Each row of numbers belongs to one of the nodes below and depends on some of the facts about them. Some rows are named. Which node is each other row?

Some rows with their names:
[ -6.3  14.6 -16.9 -19.3  14.1  -8.5   3.4 -21.6  21.0  -5.7 -15.4  14.3
 -27.9   4.8   2.1  11.8   1.4  12.6 -10.2  -0.4 -19.6   9.5  -3.3  14.4
 -25.5  -1.0 -12.0  14.7 -14.8  45.8  -6.9]: q862
[ -0.7   0.8 -18.3  10.3   6.3  29.6  21.7   9.6 -40.3 -10.4 -15.8  -0.4
 -18.9  -3.9  17.8  -7.5  -3.7  14.4 -26.3  -2.2  19.7  21.1  -8.6   5.1
   7.9  -2.0  -1.0  -4.0   0.2 -29.7  27.3]: q413
[  3.8  17.2  -1.3   4.2  -6.1  -2.2   0.3 -13.6   5.6   1.3   9.9  -1.9
   8.4  -1.3   1.0   7.2   5.9 -14.0   5.5   6.3 -17.3 -23.0  -0.7 -11.6
  14.3  -5.8  -7.1  -2.3   4.8  19.3   5.8]: q93
[-36.9   5.6   0.2 -28.5  -6.8 -16.0   1.1  -9.5 -38.6  14.1  14.2  -0.2
  -0.3 -18.2  22.3   0.2 -17.0 -15.8  10.1 -20.0   6.1 -12.0   9.7   6.0
   9.8  -9.3  27.1  -5.6 -25.3 -23.9   3.8]: q707
[  1.4 -29.1  -2.3   1.5   6.6  15.6 -11.8   6.8   1.2  18.3   9.8  14.1
   2.0  17.6 -23.2   2.3  36.4   0.8  -3.5   4.4  13.6   4.9 -15.4  13.6
   2.9  -9.9  -8.5  -4.9   4.4  -2.1 -18.3]: q223
[ -8.0  -4.7  -8.1  21.0  17.2  13.1 -10.8   5.2   8.7  11.4  -2.8  13.8
 -22.3   9.1  -1.9  -6.8  38.2  16.1 -16.0  12.1  21.2   5.6   1.1   7.0
  11.0   5.2   1.3  10.1   1.8   4.7   3.1]: q799
[ 15.7  26.3  20.2  -8.0   6.2  -6.4   0.8  -1.8 -16.0  15.7 -10.4  -8.7
  10.2 -28.2  16.6 -14.3 -21.0 -25.0  -8.6  -7.5  -3.4 -22.8 -22.2  -7.1
  31.3  -9.3 -10.9  -7.6 -12.6  -2.4  16.8]: q39
[ 14.1   8.2  16.3  -3.2  -0.1   0.0   6.5  -9.0   2.4  -1.6  17.1 -23.1
  -8.2 -24.6  22.3 -26.0  -3.5   2.8  17.5  -0.3 -20.0  14.6 -32.7 -10.4
   0.7  -6.3   4.9  -4.5  -7.2 -28.9 -12.2]: q295
[ -7.6   6.7   1.6   0.8   0.0   2.9   4.9 -12.2  -1.2  -7.3  11.1  -5.9
   1.9  -4.0   8.3  -2.5  -1.1 -11.6   8.1   0.7   2.1  -0.8  -0.4  -5.5
  -1.6  -5.3   0.9  -3.6  -3.5   6.6   0.1]: q564
[-10.3  -6.6   3.5   7.5  -4.6  -2.5  -2.8   5.6  12.3  20.7   3.8  12.0
  14.7   2.5 -28.4  -4.7  20.8  30.6   7.8   5.3  20.7   4.3  -8.6  -5.5
  11.2  -0.1  -7.3   2.4  12.2   5.4 -17.5]: q489
[  6.9 -28.3 -15.8  -7.1  -1.4  14.7   9.1 -12.8 -32.3   6.7  -9.0  -5.7
 -21.0   4.8  28.5  11.2 -32.0   1.2   0.1 -16.8  -5.0  -9.1 -40.7   0.5
 -14.8  -9.4 -16.8  -4.5 -12.2  -6.4  -5.4]: q254
[-12.1  13.3  14.1   1.2  -3.2   1.8  -0.6  -5.8   4.7   2.4  21.2  -2.0
  10.4 -17.3 -11.5 -17.2  10.6   3.5  -3.8   2.3  17.1  10.0   5.4  -4.2
   8.7  -6.7   3.6   0.1   9.5   0.0   8.4]: q392
[ 23.0  32.4  20.6  -9.7   1.6  -8.3  -3.1  -3.7 -18.0  17.2 -13.7  -5.0
  18.5 -30.7  20.7 -13.0 -20.6 -33.6 -11.2  -9.2   5.9 -30.0 -26.9  -9.2
  34.4  -8.2 -22.9  -4.8 -13.9  -6.5  22.8]: q813
[-13.2   5.2  -4.4   4.0  -7.2   5.8   4.2 -15.9   5.6  -4.2  12.9  -2.8
  -1.0   4.5  -0.1   1.5   5.5   0.2   5.8   0.2 -10.4  -5.0   4.3  -9.3
  -3.7  -2.2  -1.9  -3.3   3.8  14.7  -2.5]: q86
[ -1.0  -3.3   4.3   1.0  -2.9  -6.9  -2.0  14.7 -10.0  -9.0  -4.8  -2.8
  16.4  -8.7  11.5   1.6 -15.6 -15.4  15.5  -2.6  -0.9  14.3  -8.5   3.5
  -3.3  -9.4   2.6  -4.1  -9.7 -10.2  -8.5]: q54
[ -5.5 -14.4  21.7  13.8  10.4  -2.6 -20.9  27.5 -11.0 -34.4  17.4  12.9
   3.2 -16.0  11.9   6.1 -35.5 -19.7  -0.8 -26.0  12.9 -13.1 -14.1 -10.4
 -19.1 -29.7 -25.3   5.8 -15.4 -16.0 -21.3]: q965
[ 11.1  25.3   0.8   1.0  -7.7   2.7  -1.6  -9.9   0.1  15.1  -1.3   4.6
  12.1  -3.3  -4.7  10.0   6.2 -20.5 -11.6   8.8 -19.0 -32.9  -5.2 -18.9
  25.3   1.1 -20.2  -4.9   5.3  26.5  11.7]: q612

Facts:
q115 μ: q492
q119 μ: q992
q121 μ: q93, q15
q136 μ: q48, q442, q433
q154 μ: q768
q164 μ: q489, q269
q176 μ: q706
q182 μ: q565, q128, q705
q204 μ: q769, q671, q893, q842
q232 μ: q778, q515, q741, q723, q139
q237 μ: q393, q132
q25 μ: q158
q254 μ: q840
q256 μ: q86
q295 μ: q899, q758
q296 μ: q159, q262, q827
q298 μ: q652, q715
q301 μ: q586, q628, q396
q325 μ: q769, q741, q706
q364 μ: q754, q79, q893
q369 μ: q492, q308, q951
q370 μ: q799, q706, q486
q386 μ: q240, q139
q39 μ: q652, q326, q363
q405 μ: q715, q920
q409 μ: q99, q889
q413 μ: q706
q415 μ: q741, q760, q402
q456 μ: q806, q181
q502 μ: q612, q74, q167, q715, q516
q529 μ: q156
q54 μ: q856
q544 μ: q754, q97, q862
q548 μ: q158
q550 μ: q424, q442
q587 μ: q626, q396, q174
q61 μ: q822, q705
q617 μ: q199, q223, q388
q621 μ: q159, q271, q597
q634 μ: q758, q822, q233
q698 μ: q683
q700 μ: q996, q495, q492
q707 μ: q858, q132, q433
q78 μ: q48
q791 μ: q48, q785, q537
q801 μ: q742, q99
q813 μ: q167, q363, q624, q638
q898 μ: q321, q999
q926 μ: q586
q942 μ: q683, q665
q952 μ: q715, q638
q956 μ: q167, q15
q960 μ: q324, q163, q299
q965 μ: q396, q882
q974 μ: q404, q321
{q103} δ q321
{q115, q308, q935} δ q254
{q115, q783} δ q100
{q123} δ q741
{q128, q174, q992} δ q405
{q132, q187, q485, q754} δ q840
{q139, q48} δ q850
{q154, q778} δ q896
{q154, q75, q778, q856} δ q858
{q174} δ q515
{q174, q326} δ q881
{q174, q758} δ q128
{q181, q565} δ q764
{q182, q369, q415, q576, q995} δ q25
{q187, q698, q822} δ q233
{q197, q956} δ q423
{q207, q396} δ q706
{q22, q723, q931} δ q270
{q22} δ q571
{q22} δ q123
{q223, q270, q840} δ q78
{q233, q269, q301, q530, q730} δ q726
{q240} δ q730
{q240, q396} δ q995
{q25, q724, q766, q982} δ q827
{q25} δ q982
{q262} δ q74
{q269, q571, q575, q700, q899} δ q182
{q269} δ q801
{q290, q638} δ q38
{q296, q415, q726, q942} δ q766
{q298, q413} δ q565
{q298} δ q115
{q301, q409, q415, q548, q584, q706, q858, q899} δ q942
{q301, q995} δ q898
{q326, q638} δ q262
{q326} δ q537
{q364} δ q935
{q369, q495} δ q916
{q38, q492, q876} δ q783
{q388, q700, q722} δ q223
{q392} δ q903
{q392} δ q652
{q402, q760} δ q240
{q405, q916} δ q882
{q413, q671} δ q822
{q415, q889} δ q199
{q424, q574} δ q413
{q48, q515, q931} δ q778
{q486} δ q154
{q486} δ q862
{q489, q783, q881, q882} δ q700
{q489, q638} δ q952
{q489} δ q388
{q495} δ q54
{q502} δ q485
{q507} δ q187
{q507, q550, q638} δ q75
{q515} δ q575
{q515} δ q324
{q54} δ q965
{q548} δ q231
{q548} δ q638
{q574} δ q617
{q576, q858} δ q971
{q576} δ q364
{q617} δ q722
{q617} δ q207
{q621} δ q999
{q626} δ q489
{q634} δ q350
{q665, q78, q799, q903} δ q164
{q706, q850, q898} δ q665
{q722, q899} δ q309
{q723} δ q424
{q724, q760, q916} δ q415
{q726, q856, q995} δ q407
{q745} δ q409
{q745, q774} δ q197
{q764, q882, q942} δ q633
{q785} δ q624
{q79} δ q931
{q822} δ q889
{q853} δ q325
{q853, q956} δ q621
{q856} δ q530
{q858} δ q237
{q889, q942} δ q744
{q901, q915} δ q868
{q901} δ q299
{q931} δ q856
{q952} δ q799

Rows to name:
No name comes twice in this set of rows, the named rows included.
[ 25.8   7.6  22.1  -7.8  11.5  -5.5 -11.4  13.5  -1.8  47.3 -21.3   4.3
   4.0 -14.3  -2.3 -14.3  -0.5  -7.5 -21.4  -6.0  23.5 -35.1 -38.9   3.6
  40.1  -1.4 -27.7   3.1 -15.3  -7.3   6.9] => q952
[-24.7  33.3 -13.5 -12.6  16.4  13.0  15.8 -25.5  11.3  -2.7  -4.4  19.5
  -7.0   1.0 -31.4   0.3  29.7  23.7 -29.6  11.5   8.5  38.0   3.2  13.0
  -4.4 -13.8 -19.5  16.1   5.5  31.0   6.8] => q754
[  5.4   8.1  -0.6  -2.2 -10.8 -16.4   3.6  21.0   9.5 -13.7   0.4   7.2
  28.6   4.8 -25.8   2.6   5.0   8.5  -1.6   8.2  -8.4  23.6  21.6   6.4
  -1.6  14.0   7.6  -2.3  20.7  -8.3   1.7] => q269
[  1.3 -12.5  -4.8  -7.9  11.0  25.7  -6.1 -22.3   7.8   6.4  28.0   7.1
 -21.6  11.9 -18.1  -0.5  22.2  -2.5 -21.2  -1.1   9.4  -5.3  -4.8   9.9
  -2.9 -14.6  -2.1  -2.9  23.7   8.9   6.8] => q840
[  8.7 -13.5  -4.3 -25.3   3.8   0.3 -10.3  -0.1   2.4   0.6  17.2  17.0
 -18.6  -3.2  -8.7  -1.2  14.5 -10.7 -24.4  -0.8   8.7   6.1 -16.6  16.3
  -3.1  -8.1   5.3 -14.7  12.6   0.3   5.2] => q270
[  6.5  -4.0   4.7 -15.1  14.9  -6.7 -12.0   1.7  17.1  -4.6   6.7   4.2
 -14.1  -0.6  -4.1  -5.1   8.8 -11.7 -14.8   1.7   2.0   0.9  -0.5  15.3
  -9.2   7.0  10.8  -2.0  -1.3   5.2   3.2] => q850
[-10.8  14.4 -19.6  11.6   5.7 -13.9  -0.7   1.0  18.0 -10.4 -17.0   7.6
 -15.9  -0.5  15.9 -11.4   4.7  30.9  -8.9  13.9  -3.1   7.0  24.6  -7.2
 -10.7  35.6  13.7   1.8  14.1  19.4  18.4] => q486
[ 25.7 -12.5 -17.3   5.3 -23.8  17.4  26.2 -12.3 -15.2   6.8  13.3 -13.4
 -10.6  11.1  -1.1   6.7   5.2  31.5  -3.2  -0.4 -31.3  11.6 -30.0 -10.9
 -13.7  -9.6 -13.4  -1.6  18.6 -24.4  -6.2] => q565
[ 13.2 -10.2   7.3  -0.1  10.0   5.6   0.9  -3.4   5.3  15.2 -14.9  -3.4
 -13.7  15.8  -5.6   3.7   2.1   7.7   0.7  -4.3   6.3 -15.4  -4.9   8.3
  -5.5   2.0  -1.0  11.2 -15.9  -7.2  -9.6] => q231
[  2.1  -8.6   5.7   3.7   3.0   2.9   6.0   8.3  -8.2   8.8   9.0   0.8
   9.6   1.5 -18.4  -3.7  14.1   6.8  -6.5   0.1  22.0  14.9  -4.6   5.2
  12.0  -7.2  -4.8  -6.8  10.9 -11.2  -1.6] => q722
[ 12.7 -51.3   9.6 -10.2   2.0   3.6 -10.5   8.1 -14.4  12.0 -27.4  -6.7
  21.3   0.7  -2.0  -8.4 -14.4 -18.3  21.9   7.5  58.7  13.6 -36.2  25.6
   8.5  -0.2  12.3 -27.6  -5.1  -1.5 -23.2] => q700
[-18.3  27.8  10.9 -17.3  21.1   7.1   9.6 -12.5 -11.9 -10.0 -20.2   0.4
  -1.8 -25.1  13.9  -8.9 -18.4  -6.2  -1.0  -2.1   3.6  35.1 -20.2  15.5
  -6.3 -24.3 -12.0  14.1 -38.7   6.1   0.7] => q544
[ 10.2   0.9   7.1   0.3   0.0  -4.6   5.4  17.2   6.1  -0.4 -16.5  -9.5
  10.0  16.6 -17.7   2.2 -13.2  11.1  -0.8  -6.9   2.6   4.0  16.0   7.8
  -6.7  13.3   0.8  10.3  -4.1 -17.1   1.2] => q584

Now the same nodes, written a new way:
Some rows with their names:
[  5.2   0.0  33.3  -6.1 -20.2  16.4  -3.5  26.9 -18.8 -10.4  -5.1  11.9
  11.4]: q999
[ 28.3   9.5 -10.5  19.6  -5.8  -7.8  -0.8  31.9 -48.7  29.9  -4.2  -7.7
  22.5]: q621
[-13.7   0.3  15.5  -0.6  -1.3   2.8   2.3  -4.6  17.3  -4.0  -1.2  10.7
 -20.4]: q778
[ -6.9  11.3  15.0  26.0 -50.5  12.7  36.6 -50.7 -20.8 -35.7  19.5  -5.5
  10.7]: q48
[-15.4   2.4  15.9   5.0  -7.0   2.9   8.3  -7.8  15.4  -4.5  -1.5  13.2
 -23.5]: q858
[ -3.6   1.4   0.1 -10.4   1.4  21.8 -12.8   0.5   4.3 -24.7  -5.0   5.6
   5.0]: q103
[ -1.1   0.7  30.2 -10.0 -13.5  -7.6 -11.2 -14.7   5.3  -5.2   6.6   5.6
 -19.2]: q38
[-18.5  -5.8  11.0   0.6  -8.9   0.5   8.8  -1.6  19.5  -2.3  -2.1   6.0
 -15.7]: q916
[-18.3  -3.2  10.7   1.0   2.3   2.3  19.0   2.6  25.7   0.9   0.4  10.1
 -15.2]: q726
[-21.2  -4.9   5.6   0.8  -0.9   5.0  13.0   1.9  24.1  -3.3  -2.9   7.9
 -14.1]: q530
[  0.3   5.9   1.7 -17.7   4.6  15.7  -3.6   2.1   2.5 -15.2  -6.6  10.7
   5.1]: q15
[ -6.4   3.8  17.8  -2.2   3.3   6.8   4.9  -1.2  14.5  -4.3   1.0  12.9
 -16.0]: q862
[ 37.4  -1.2  -7.4   5.2  12.6 -34.8  20.9   4.2 -24.6  38.7  23.3 -31.7
  30.1]: q164
[-17.9  -3.3  10.5   0.3  -4.0   3.2   7.9  -1.3  20.2  -3.3  -3.2   9.5
 -16.9]: q571
[-10.8  -3.0  26.0  -1.3  -1.1  -4.9  19.6   2.0  18.4   5.0   5.8   9.9
 -16.4]: q633
[-21.3 -10.8   0.0  -0.9  -7.0   5.5   4.3  -1.1  21.1 -11.5  -5.2   1.1
  -7.8]: q402
[  6.0   6.7   9.3 -10.7  16.7  21.4  -0.8   1.7   7.5 -18.7   4.8  10.6
   4.5]: q299

Name these rows:
No name comes twice in this set of rows, the named rows included.
[ 27.1  17.5 -13.3  17.5   9.1 -24.7 -19.5 -11.6 -30.6  31.0   4.5  -8.2
 -13.7] => q364
[ 30.7  14.0 -13.2  16.0  10.7 -24.3 -35.3   3.4 -17.6  35.6  -1.2 -25.5
 -23.4] => q115
[-19.0  -7.7  12.1   0.2 -31.0  10.7  -7.4  14.8  -2.3 -12.3 -17.2   7.9
  -3.1] => q745
[-21.1  -0.4   5.6  -0.5 -17.1   4.1 -18.5 -13.0  14.2 -12.1 -14.3   8.6
 -28.4] => q576
[  1.1   3.8  24.7  -1.1 -11.2   4.2  10.7 -14.8   0.2 -12.3  11.8   6.0
  -4.1] => q537
[ 14.8  -2.1 -26.3  16.0   0.2 -26.9   6.7   0.9 -16.7  31.2   3.9 -25.3
  12.2] => q617
[  5.7   4.5  38.1 -11.2  -8.7  -9.2 -12.0 -16.1   2.0  -1.6  10.5  10.6
 -23.5] => q100
[  4.4   4.7 -41.8  27.2  11.5 -17.0  11.2   7.3  -6.4  33.0  -5.4 -18.7
  -0.9] => q698
[ 12.7  10.1 -26.3  29.3  27.8 -20.8  11.0  24.3   5.9  48.3   0.1 -18.7
 -19.6] => q25
[ 34.6  11.3  -8.6  30.3 -18.9 -24.0  44.4 -30.4 -50.1  17.3  32.2 -31.0
  38.5] => q78
[ -2.7 -24.4  20.3 -13.5 -10.8  -7.3  -5.0  -9.7   3.2 -12.9  17.2 -11.9
  21.1] => q799
[  5.3   2.7 -38.9  28.0  11.3 -17.2  -6.8  19.1   2.5  35.9 -10.1 -27.3
 -16.0] => q369
[  2.3   8.2  27.7 -10.0 -10.2   0.2 -26.9 -19.0  -2.8 -12.1   1.0  11.2
 -24.0] => q935
[ -4.2  -5.7  15.6  -6.2 -30.4  20.1 -18.3  21.5 -19.3 -20.7 -16.7   7.9
  11.2] => q853

